Here is a tiny trained network, its code and every weight. The questions are about switching its units off for an input and a class, where a switched-off unit gives its printed mean instead of its output.

import numpy as np


def w(rows, s, z=0):
    codes = np.array(rows[::2]) - 128.0
    scale = np.full(codes.shape[1], s)
    scale[-1] = z or s
    return codes * scale


def norm(h):
    return h / np.sqrt((h * h).mean(-1, keepdims=True) + 1e-5)


def f(y):
    return np.maximum(y, 0)


def log_softmax(a):
    a = a - a.max(-1, keepdims=True)
    return a - np.log(np.exp(a).sum(-1, keepdims=True))


def net(x, mask):
    res = np.array(x, float).reshape(1, 6) / 4 @ E
    u = 0
    for l in range(3):
        y = f(norm(res) @ A[l][:, :-1].T + A[l][:, -1])
        res = res + np.where(mask[u : u + 7], y, B[l][:, -1]) @ B[l][:, :-1]
        u += 7
    return log_softmax(norm(res)[-1] @ U[:, :-1].T + U[:, -1])


A, B = {}, {}
E = w([
[136,222,53,189,113,116],'x0',
[12,124,102,128,97,2],'x1',
[235,152,101,61,168,72],'x2',
[166,97,156,211,93,76],'x3',
[92,90,31,180,130,77],'x4',
[162,83,76,99,48,124],'x5',
],0.0067)
A[0] = w([
[179,88,178,118,166,137,41],'0.n0',
[182,30,98,165,182,186,193],'0.n1',
[164,67,107,157,53,232,95],'0.n2',
[180,254,102,115,176,191,176],'0.n3',
[85,161,160,92,163,36,4],'0.n4',
[189,231,100,92,181,174,95],'0.n5',
[128,152,80,83,140,178,158],'0.n6',
],0.0088,0.0035)
B[0] = w([
[136,120,152,107,179,80,173],'0.n0',
[158,229,93,113,149,165,231],'0.n1',
[187,196,164,126,84,255,209],'0.n2',
[244,166,138,146,4,208,253],'0.n3',
[188,169,110,102,43,171,177],'0.n4',
[201,165,118,186,157,232,223],'0.n5',
[123,73,112,96,127,190,184],'0.n6',
],0.0082,0.0053)
A[1] = w([
[34,83,161,193,217,175,51],'1.n0',
[164,179,144,176,145,60,1],'1.n1',
[103,46,198,157,47,118,159],'1.n2',
[81,82,56,25,109,147,37],'1.n3',
[47,120,134,181,157,134,95],'1.n4',
[1,127,188,162,82,186,199],'1.n5',
[81,104,23,14,99,136,47],'1.n6',
],0.0078,0.0032)
B[1] = w([
[6,149,125,143,120,65,166],'1.n0',
[79,118,128,95,129,104,148],'1.n1',
[136,254,124,89,113,168,211],'1.n2',
[189,132,78,52,220,127,168],'1.n3',
[133,182,105,164,105,82,170],'1.n4',
[161,183,105,189,162,122,253],'1.n5',
[110,114,98,106,159,127,182],'1.n6',
],0.0098,0.0051)
A[2] = w([
[254,109,78,162,182,74,106],'2.n0',
[129,104,176,196,222,81,96],'2.n1',
[150,161,221,89,96,179,69],'2.n2',
[160,84,15,226,56,51,127],'2.n3',
[96,124,65,124,87,199,82],'2.n4',
[123,94,90,104,228,69,78],'2.n5',
[143,66,218,112,111,199,2],'2.n6',
],0.0076,0.0033)
B[2] = w([
[83,197,79,146,139,172,219],'2.n0',
[80,145,134,107,185,156,146],'2.n1',
[175,71,185,137,97,131,254],'2.n2',
[38,210,211,223,136,133,235],'2.n3',
[163,147,151,112,190,143,186],'2.n4',
[108,121,108,88,174,132,167],'2.n5',
[54,2,218,170,240,22,163],'2.n6',
],0.0092,0.0042)
U = w([
[100,133,53,67,198,83,170],'0',
[123,31,97,176,110,105,2],'1',
[215,182,136,150,134,250,200],'2',
[164,3,213,125,183,142,93],'3',
[136,90,184,90,47,41,69],'4',
[115,28,101,164,106,115,18],'5',
[59,197,108,228,136,81,138],'6',
],0.016,0.0069)

Each question gives the input, the list of numbers given to net, and the class t.
The units are the neurons (one row each of A and B). Each row of codes is followed by its name. A weight is (code - 128) times the scale printed after its matrix; where a second scale follows, it is the last column's (A, B and U).
mask holds one flag per neuron, layer by layer. A switched-off neuron (its flag False) gives its mean, the last column of its row in B, instead of its output. The means were averaged over made-up inputs and are rounded, as every weight is.
A unit's drop is (log p(t) with every unit on - log p(t) with that unit switched off) / (log p(t) with every unit on - log p(t) with every unit switched off).
The circuit of an input: a set's keep is (log p(t) with only the set's units on - log p(t) with every unit switched off) / (log p(t) with every unit on - log p(t) with every unit switched off). Starting from the 12 units with the biggest drops (on a tie, the unit counted first), units are removed one at a time, each time the one whose removal leaves the highest keep (on an exact tie, the one counted first), for as long as the keep stays at least 0.8.
circuit, biggest first: the units of the circuit, biggest drop first
unit that matters most: the unit with the biggest drop
top k neurons: the k neurons with the biggest drops, biggest first
k most important neurons of layer l: the k neurons of layer l with the biggest drops, biggest first
drop of u: that unit's drop, to one decimal
input [-7,-3,-8,8,-7,-7], class 3: 2 most important neurons of layer 2 : [2.n2, 2.n0]
input [0,-2,-5,-2,6,-3], class 6: circuit, biggest first : [0.n3, 1.n0]
input [2,0,-2,2,1,-7], class 6: circuit, biggest first : [0.n2, 0.n1, 0.n5]
input [8,3,-7,-8,4,7], class 0: unit that matters most : 1.n3
input [-2,8,-7,-5,0,7], class 0: circuit, biggest first : [1.n3, 0.n3]
input [-8,4,1,5,-4,-7], class 3: circuit, biggest first : [2.n2, 0.n3]
input [4,2,3,2,-2,4], class 6: top 3 neurons : [0.n2, 2.n3, 1.n2]
input [-3,5,8,6,0,3], class 6: top 3 neurons : [2.n3, 2.n0, 0.n3]
input [-5,2,2,4,3,-8], class 0: top 2 neurons : [0.n3, 0.n2]
input [-6,1,-3,-1,-6,-1], class 3: 3 most important neurons of layer 2 : [2.n2, 2.n0, 2.n3]
input [-5,1,3,4,-6,6], class 3: drop of 2.n6 : 0.1
input [-3,1,-2,-5,8,8], class 0: drop of 0.n3 : 0.2
